Here is a tiny trained network, its code and every weight. The questions are about switching its units off for an input and a target symbol, where a switched-off unit gives its printed mean instead of its output.

import numpy as np


def w(rows, s, z=0):
    codes = np.array(rows[::2]) - 128.0
    scale = np.full(codes.shape[1], s)
    scale[-1] = z or s
    return codes * scale


def f(y):
    return y / 2 * (1 + np.tanh(0.7978845608 * (y + 0.044715 * y**3)))


def softmax(a):
    e = np.exp(a - a.max(-1, keepdims=True))
    return e / e.sum(-1, keepdims=True)


def log_softmax(a):
    a = a - a.max(-1, keepdims=True)
    return a - np.log(np.exp(a).sum(-1, keepdims=True))


def net(x, mask):
    ids = ['ΘΛΠΨαβγδεζημξτω'.index(c) for c in x.split()]
    T = len(ids)
    res = E[ids] + P[:T]
    r = res
    for j in range(2):
        rows = slice(4 * j, 4 * j + 4)
        q, k, v = (r @ M[0][rows].T for M in (Q, K, V))
        z = softmax(np.where(np.tri(T) > 0, q @ k.T / 4**0.5, -1e9)) @ v
        o = O[0][rows]
        res = res + np.where(mask[j], z, o[:, -1]) @ o[:, :-1]
    y = f(res @ A[0][:, :-1].T + A[0][:, -1])
    res = res + np.where(mask[2:14], y, B[0][:, -1]) @ B[0][:, :-1]
    return log_softmax(res[-1] @ U[:, :-1].T + U[:, -1])


Q, K, V, O, A, B = {}, {}, {}, {}, {}, {}
E = w([
[133,215,137,201,104,82,124,126,162],'Θ',
[169,92,74,110,163,107,144,166,165],'Λ',
[95,255,58,108,113,172,107,116,64],'Π',
[109,98,76,89,79,175,193,112,165],'Ψ',
[168,156,73,196,145,112,144,76,112],'α',
[178,137,161,184,97,104,191,180,182],'β',
[170,171,108,144,115,93,71,186,210],'γ',
[116,144,57,183,152,74,74,191,154],'δ',
[179,212,156,155,167,164,66,112,158],'ε',
[127,131,165,111,191,118,121,133,228],'ζ',
[87,133,77,134,164,99,219,65,133],'η',
[78,92,99,148,113,156,56,107,209],'μ',
[85,147,154,114,198,165,124,218,163],'ξ',
[113,66,104,222,98,111,102,122,148],'τ',
[127,89,144,149,170,198,140,231,95],'ω',
],0.022)
P = w([
[247,175,30,140,188,171,149,78,232],'0',
[153,122,119,136,117,136,139,144,149],'1',
[140,125,122,151,142,120,136,137,140],'2',
[141,121,119,153,131,128,135,148,151],'3',
[147,122,117,149,127,129,137,153,151],'4',
[155,126,120,148,113,134,138,166,151],'5',
[158,122,120,146,118,139,139,160,159],'6',
[162,124,116,150,108,144,140,162,160],'7',
[154,124,113,143,99,149,134,171,159],'8',
],0.012)
Q[0] = w([
[126,81,205,40,81,81,40,98,47],'head 1',
[81,135,216,126,173,34,161,95,48],'head 1',
[125,77,156,149,127,145,135,128,128],'head 1',
[202,149,179,146,59,52,152,74,41],'head 1',
[154,165,53,125,124,136,171,102,137],'head 2',
[144,102,64,117,129,148,184,173,156],'head 2',
[183,254,75,186,198,161,183,202,164],'head 2',
[149,133,35,187,84,146,124,132,194],'head 2',
],0.009)
K[0] = w([
[81,55,254,90,116,108,98,143,45],'head 1',
[99,109,224,154,63,47,145,138,65],'head 1',
[139,100,157,166,106,112,94,123,115],'head 1',
[110,115,193,143,71,123,183,147,91],'head 1',
[147,84,149,173,160,154,97,203,156],'head 2',
[167,184,111,165,140,163,76,116,188],'head 2',
[163,90,18,155,156,176,144,93,188],'head 2',
[205,130,66,118,198,181,147,140,156],'head 2',
],0.0099)
V[0] = w([
[113,119,134,2,166,166,121,173,191],'head 1',
[164,155,167,124,133,223,177,97,111],'head 1',
[162,195,58,106,113,128,105,137,132],'head 1',
[145,61,88,92,167,107,155,119,103],'head 1',
[86,149,148,113,124,70,204,105,148],'head 2',
[206,124,162,124,82,89,118,104,142],'head 2',
[94,106,118,136,119,202,109,107,166],'head 2',
[137,72,79,108,77,135,83,63,101],'head 2',
],0.009)
O[0] = w([
[173,135,71,140,214,152,139,99,205,151],'head 1',
[152,159,119,95,196,195,160,65,107,151],'head 1',
[111,165,95,65,125,128,72,80,130,248],'head 1',
[110,36,105,111,191,111,159,121,104,133],'head 1',
[136,158,90,119,81,130,203,95,163,79],'head 2',
[254,84,137,118,76,145,135,93,214,136],'head 2',
[109,147,137,196,106,174,91,135,146,178],'head 2',
[108,76,88,102,146,108,95,21,164,117],'head 2',
],0.0085,0.014)
A[0] = w([
[93,147,31,122,110,102,107,142,203,112],'neuron 1',
[187,100,158,117,148,166,124,194,68,131],'neuron 2',
[117,146,92,142,68,163,74,139,155,168],'neuron 3',
[143,176,8,236,205,165,131,136,112,134],'neuron 4',
[134,53,215,61,205,142,214,61,81,106],'neuron 5',
[46,89,245,75,173,190,149,137,233,100],'neuron 6',
[114,34,116,220,78,93,183,186,216,190],'neuron 7',
[109,210,69,92,116,181,108,146,88,92],'neuron 8',
[113,118,233,105,152,254,99,188,78,239],'neuron 9',
[169,151,102,99,38,85,117,156,169,241],'neuron 10',
[36,204,228,151,113,159,127,39,229,253],'neuron 11',
[99,145,232,27,91,90,45,73,109,116],'neuron 12',
],0.0067,0.0029)
B[0] = w([
[93,99,153,137,113,129,175,178,159,203],'neuron 1',
[149,161,76,54,97,61,102,71,162,139],'neuron 2',
[162,103,155,181,214,96,143,64,112,194],'neuron 3',
[115,107,175,75,31,128,100,118,119,249],'neuron 4',
[108,172,91,68,99,115,115,167,136,135],'neuron 5',
[157,127,202,82,2,125,103,128,92,160],'neuron 6',
[184,112,152,162,104,97,161,151,98,150],'neuron 7',
[115,51,204,83,185,53,143,77,166,173],'neuron 8',
[74,154,91,178,128,129,139,157,48,174],'neuron 9',
[71,152,75,123,168,159,129,53,173,165],'neuron 10',
[154,162,117,165,138,153,205,138,120,199],'neuron 11',
[152,168,153,106,79,154,102,76,184,152],'neuron 12',
],0.0085,0.015)
U = w([
[48,226,62,149,117,112,177,90,131,103],'Θ',
[168,84,90,55,139,48,67,151,164,157],'Λ',
[98,98,210,88,200,87,145,67,116,3],'Π',
[70,93,115,119,131,247,137,81,145,122],'Ψ',
[143,170,39,89,35,128,20,56,74,139],'α',
[178,199,98,153,128,90,191,131,118,204],'β',
[150,154,57,95,195,120,69,145,180,150],'γ',
[75,171,83,113,135,57,53,150,196,30],'δ',
[213,154,144,127,254,214,85,109,72,135],'ε',
[206,158,175,94,63,104,161,143,143,43],'ζ',
[62,113,94,115,133,147,228,96,110,222],'η',
[87,70,179,192,136,193,94,87,139,109],'μ',
[111,171,213,72,96,130,133,173,144,56],'ξ',
[178,101,122,147,66,69,99,59,76,197],'τ',
[86,173,119,96,132,187,75,168,86,222],'ω',
],0.0076,0.0036)

Each question gives the input, a string of symbols that net reads in full, and the target symbol t.
The units are the heads (4 rows each of Q, K, V and O) and the neurons (one row each of A and B). Each row of codes is followed by its name. A weight is (code - 128) times the scale printed after its matrix; where a second scale follows, it is the last column's (O, A, B and U).
mask holds one flag per unit, heads first, then neurons. A switched-off unit (its flag False) gives its mean, the last column of its rows in O or B, instead of its output. The means were averaged over made-up inputs and are rounded, as every weight is.
A unit's drop is (log p(t) with every unit on - log p(t) with that unit switched off) / (log p(t) with every unit on - log p(t) with every unit switched off).
The circuit of an input: a set's keep is (log p(t) with only the set's units on - log p(t) with every unit switched off) / (log p(t) with every unit on - log p(t) with every unit switched off). Starting from the 12 units with the biggest drops (on a tie, the unit counted first), units are removed one at a time, each time the one whose removal leaves the highest keep (on an exact tie, the one counted first), for as long as the keep stays at least 0.8.
circuit, biggest first: the units of the circuit, biggest drop first
k most important neurons: the k neurons with the biggest drops, biggest first
drop when u is switched off: that unit's drop, to one decimal
input ξ ξ ξ, target ξ: circuit, biggest first => neuron 6
input μ Ψ Ψ μ μ μ μ α δ, target μ: 2 most important neurons => neuron 3; neuron 1
input Λ α ζ, target Λ: circuit, biggest first => head 1; head 2; neuron 5
input τ Ψ μ ξ Ψ τ η Λ Θ, target β: 3 most important neurons => neuron 4; neuron 11; neuron 7
input ε α μ μ μ γ, target γ: 2 most important neurons => neuron 10; neuron 6
input β τ ω Θ, target β: 2 most important neurons => neuron 4; neuron 11
input Π Θ ζ Ψ, target Π: circuit, biggest first => neuron 8; head 1; head 2
input ξ Λ ζ, target ξ: circuit, biggest first => neuron 6; head 2
input Θ Π Π Θ ζ Λ β, target β: circuit, biggest first => neuron 4; head 2
input μ α Ψ Λ μ Λ ζ, target ζ: 2 most important neurons => neuron 6; neuron 11
input γ β α γ ξ γ, target γ: 2 most important neurons => neuron 10; neuron 4
input β ε α ζ α τ β β, target β: 3 most important neurons => neuron 4; neuron 10; neuron 6
input ω ζ Ψ ξ Ψ α μ ω, target ω: 2 most important neurons => neuron 9; neuron 3
input α μ μ Ψ, target α: 2 most important neurons => neuron 1; neuron 12
input η ξ Ψ ζ α Ψ ω Λ Θ, target Θ: circuit, biggest first => head 2
input α ζ α α, target α: 3 most important neurons => neuron 1; neuron 3; neuron 11
input ε δ ε Ψ ε μ, target ε: 3 most important neurons => neuron 3; neuron 4; neuron 11
input ω Θ ξ ζ, target ξ: 2 most important neurons => neuron 6; neuron 3
input Λ Λ δ, target Λ: drop when neuron 8 is switched off => -0.1
input ε ω Ψ β τ ω τ Ψ Θ, target ε: drop when neuron 10 is switched off => 0.0
input ξ η ω, target ω: drop when neuron 3 is switched off => 0.3
